[[  7.4 -26.9 -30.7  33.1  11.0 -59.0 -40.7  20.2  -2.4   8.4  -8.6  28.0
  -15.1]
 [ 28.6  26.6 -19.2 -23.4  30.8  11.2  19.8 -39.3  31.5 -17.7 -10.0  -5.8
    8.1]
 [-26.1   4.4 -12.7 -47.8   2.4  27.1  46.2 -52.1 -11.7  -7.8 -25.8 -48.3
   -9.7]
 [-28.9 -19.7   1.1  11.5 -35.3  -8.6 -39.1  21.1 -23.4  -1.7   7.6  -3.4
  -18.4]
 [ -0.8 -11.7  24.1  12.1  -6.7 -18.1  15.0  29.8 -27.0   4.2  21.1   3.2
   -9.9]
 [ 23.1  27.8 -56.3   7.4  50.1  -3.1   4.4 -32.5  41.7  -1.7  -2.1   3.1
  -13.3]]
Report the smallest entry.
Answer: -59.0
Report the entry just left of the smallest entry.
Answer: 11.0
Report the entry just left of 3.1.
Answer: -2.1
Report the entry just left of -7.8.
Answer: -11.7
Report the entry just right of 19.8.
Answer: -39.3
Report the entry just right of the largest entry.
Answer: -3.1
The entry just left of -18.1: -6.7
Report the entry just right of -0.8.
Answer: -11.7
The largest entry -> 50.1

Questions about the grid below.
1) Report the entry directly below -2.253.
2) Report the third largest entry.
3) Report the entry directly above -3.394.
4) Report the entry in the bottom-right corner.
5) Report the entry just right of -3.450.
6) Report the first entry in the row that holds the largest entry.
7) Report the entry directly below -3.737.
8) Report the last entry in the row that holds the smallest entry.
  7.537    3.555  -11.716   10.918  -16.796   -2.253   -5.558    0.111   -2.730   -5.043
 -6.711    5.404  -18.252    8.218  -13.189  -12.777    0.494  -11.810   -0.910  -12.134
  6.809   -0.801   18.381   -9.532   10.713    3.563   -5.632    2.567    2.708   -3.000
  3.908    1.590   -4.583   -1.186   -3.394   -3.491    9.622   -3.737    3.906   -6.715
 -1.289   -7.298  -26.779   17.976  -22.783   -0.228    5.030   -0.129   -9.217    8.179
 -3.732  -16.816  -13.421   13.868  -18.694    0.840   11.132   -3.567  -10.206    6.893
 -9.010   -3.450  -22.061   14.945  -22.045  -11.585   -0.621   -7.423  -10.811   -2.147
  2.375   13.002   18.373  -23.699   27.362    2.964  -23.181    7.833    6.962   -6.368
  7.679    1.751  -18.193    8.882  -12.721    2.315    5.201    1.137    0.526   -0.402
 -3.148  -26.153   -2.118    8.161  -18.523    2.873    4.671    1.849  -18.156   13.348
1) -12.777
2) 18.373
3) 10.713
4) 13.348
5) -22.061
6) 2.375
7) -0.129
8) 8.179

M =
[[ -9.3  10.8   9.8  -9.3 -10.4  -3.3  11.3 -16.5 -36.9  25.3   3.8   1.0
   21.9  -0.3 -16.1 -35.7]
 [ -6.5 -44.1  45.8  21.6  46.4  -6.1   8.4  41.4 -29.1  51.8 -11.0 -20.4
  -18.5  -1.0 -29.7 -21.1]
 [ 13.2  17.5 -25.9  13.3 -22.2  -3.5  -7.5 -18.6  15.7 -13.7   8.7   7.5
    5.0 -22.0 -15.1  10.2]]
The smallest entry: -44.1
The entry just right of 25.3?
Answer: 3.8
The entry just left of 25.3 is -36.9
The entry just left of the largest entry?
Answer: -29.1
The entry just right of -44.1?
Answer: 45.8
The entry just left of the smallest entry -> -6.5
The largest entry -> 51.8
The entry just right of -29.7?
Answer: -21.1
The entry just right of -18.6 -> 15.7
The entry just right of -13.7 is 8.7
The entry just left of 3.8 is 25.3
The entry just right of 21.6 is 46.4
The entry just left of 10.2 is -15.1

A = [6152 7375 8585 5170 6693 2716 2834 2811 3900 4338 5782 3557]
What is the second largest entry? 7375
The first entry from the right is 3557
The third entry from the right is 4338
What is the entry just right of 2716? 2834
What is the first entry? 6152
The 3rd entry from the left: 8585

Read these off the matrix that follows. Indices start at 0.
1) What is the bottom-left entry?
2) What is the entry at row 1, column 0?
3) What is the entry at row 0, column 1?
4) What is the entry in row 1 and column 2?
5) What is the bottom entry of the column that holds the largest entry?
6) What is the entry just right of the largest entry?
7) What is the entry directly below the largest entry?
8) What is the entry in the top-left corner?
36  31  26  34  76  11  15  20  36   5  31
41  19  22  33  79   9  18  12  43   7  26
38  21  28  31  75  14  17  17  42   9  24
36   2  39  22  62  19  28  13  50  28  14
40   2  30  24  69   9  27   6  49  19  20
36   3  39  22  61  20  29  14  50  29  14
38  23  28  32  76  15  16  18  41   9  24
36   7  37  23  65  14  25  12  47  22  18
40   2  30  25  69   9  27   6  49  19  20
35  33  29  34  75  13  15  22  36   7  31
1) 35
2) 41
3) 31
4) 22
5) 75
6) 9
7) 75
8) 36
